Here is a tiny trained network, its code and every weight. The questions are about switching its units off for an input and a class, where a switched-off unit gives its printed mean instead of its output.

import numpy as np


def w(rows, s, z=0):
    codes = np.array(rows[::2]) - 128.0
    scale = np.full(codes.shape[1], s)
    scale[-1] = z or s
    return codes * scale


def f(y):
    return np.maximum(y, 0)


def log_softmax(a):
    a = a - a.max(-1, keepdims=True)
    return a - np.log(np.exp(a).sum(-1, keepdims=True))


def net(x, mask):
    res = np.array(x, float).reshape(1, 6) / 4 @ E
    y = f(res @ A[0][:, :-1].T + A[0][:, -1])
    res = res + np.where(mask, y, B[0][:, -1]) @ B[0][:, :-1]
    return log_softmax(res[-1] @ U[:, :-1].T + U[:, -1])


A, B = {}, {}
E = w([
[132,123,134,131,124],'x0',
[129,127,129,128,127],'x1',
[156,99,169,144,103],'x2',
[152,230,136,186,142],'x3',
[158,64,51,187,111],'x4',
[249,135,120,84,197],'x5',
],0.013)
A[0] = w([
[90,118,193,4,125,253],'neuron 0',
[98,112,133,151,118,220],'neuron 1',
[188,91,99,78,152,91],'neuron 2',
[222,135,109,71,159,125],'neuron 3',
[92,110,122,150,116,165],'neuron 4',
[129,143,126,127,114,157],'neuron 5',
[119,116,163,108,141,109],'neuron 6',
[96,71,96,132,114,145],'neuron 7',
[120,63,93,116,127,192],'neuron 8',
[166,170,90,242,122,5],'neuron 9',
[109,133,116,133,132,127],'neuron 10',
[113,131,146,142,107,184],'neuron 11',
[97,172,154,143,108,194],'neuron 12',
[125,145,161,120,133,202],'neuron 13',
[124,221,200,124,131,122],'neuron 14',
[203,188,160,80,162,102],'neuron 15',
],0.022,0.0049)
B[0] = w([
[120,217,167,21,151,252],'neuron 0',
[72,118,126,116,111,177],'neuron 1',
[183,173,103,197,141,204],'neuron 2',
[253,132,96,86,95,242],'neuron 3',
[92,106,146,111,103,176],'neuron 4',
[121,123,140,137,136,143],'neuron 5',
[142,142,125,97,136,155],'neuron 6',
[107,85,117,126,62,190],'neuron 7',
[130,102,112,165,53,192],'neuron 8',
[122,210,158,23,145,201],'neuron 9',
[121,122,153,128,119,145],'neuron 10',
[82,131,125,133,149,164],'neuron 11',
[81,113,154,187,168,198],'neuron 12',
[116,108,122,137,161,174],'neuron 13',
[125,42,108,202,148,248],'neuron 14',
[145,20,152,47,107,250],'neuron 15',
],0.034,0.022)
U = w([
[39,200,221,111,161,255],'0',
[137,2,130,147,83,198],'1',
[189,178,157,82,180,200],'2',
[194,122,56,223,98,28],'3',
[77,77,180,239,238,53],'4',
],0.0088,0.0026)

Each question gives the input, the list of numbers given to net, and the class t.
The units are the neurons (one row each of A and B). Each row of codes is followed by its name. A weight is (code - 128) times the scale printed after its matrix; where a second scale follows, it is the last column's (A, B and U).
mask holds one flag per neuron, in row order. A switched-off neuron (its flag False) gives its mean, the last column of its row in B, instead of its output. The means were averaged over made-up inputs and are rounded, as every weight is.
A unit's drop is (log p(t) with every unit on - log p(t) with that unit switched off) / (log p(t) with every unit on - log p(t) with every unit switched off).
The circuit of an input: a set's keep is (log p(t) with only the set's units on - log p(t) with every unit switched off) / (log p(t) with every unit on - log p(t) with every unit switched off). Starting from the 12 units with the biggest drops (on a tie, the unit counted first), units are removed one at a time, each time the one whose removal leaves the highest keep (on an exact tie, the one counted first), for as long as the keep stays at least 0.8.
circuit, biggest first: the units of the circuit, biggest drop first
most important unit: the unit with the biggest drop
top k neurons: the k neurons with the biggest drops, biggest first
drop of u: that unit's drop, to one decimal
input [-5,1,3,2,-3,6], class 1: circuit, biggest first	(neuron 15)
input [5,7,-1,-8,3,1], class 3: circuit, biggest first	(neuron 15; neuron 2)
input [-4,-8,3,-1,3,1], class 3: circuit, biggest first	(neuron 15; neuron 0)
input [-5,-2,-1,3,0,0], class 4: circuit, biggest first	(neuron 0; neuron 3; neuron 15)
input [-8,-6,-7,-1,4,7], class 3: top 2 neurons	(neuron 0; neuron 2)
input [-7,-8,6,1,-1,-5], class 4: top 3 neurons	(neuron 0; neuron 9; neuron 15)
input [1,6,7,-2,1,8], class 3: top 4 neurons	(neuron 2; neuron 0; neuron 9; neuron 3)
input [-2,0,7,3,1,6], class 2: top 2 neurons	(neuron 14; neuron 3)
input [-8,-6,-8,4,1,1], class 2: top 3 neurons	(neuron 9; neuron 7; neuron 8)
input [6,2,-5,3,-6,8], class 1: top 2 neurons	(neuron 15; neuron 14)
input [-8,4,5,0,-1,-3], class 0: top 2 neurons	(neuron 14; neuron 15)
input [5,-5,1,-5,5,1], class 3: top 2 neurons	(neuron 15; neuron 2)
input [-6,8,-7,8,0,-1], class 4: top 2 neurons	(neuron 0; neuron 14)
input [-2,-7,2,4,8,3], class 2: circuit, biggest first	(neuron 9)
input [7,-8,-2,8,1,0], class 0: top 2 neurons	(neuron 9; neuron 3)
input [7,1,5,2,0,-5], class 4: drop of neuron 15	0.1
input [5,0,-3,3,1,-5], class 0: drop of neuron 14	0.3
input [-8,0,-1,-4,-8,-3], class 0: drop of neuron 0	0.9
input [4,8,2,1,-8,-6], class 4: drop of neuron 9	0.3
input [-8,-6,0,5,-8,-3], class 4: most important unit	neuron 14
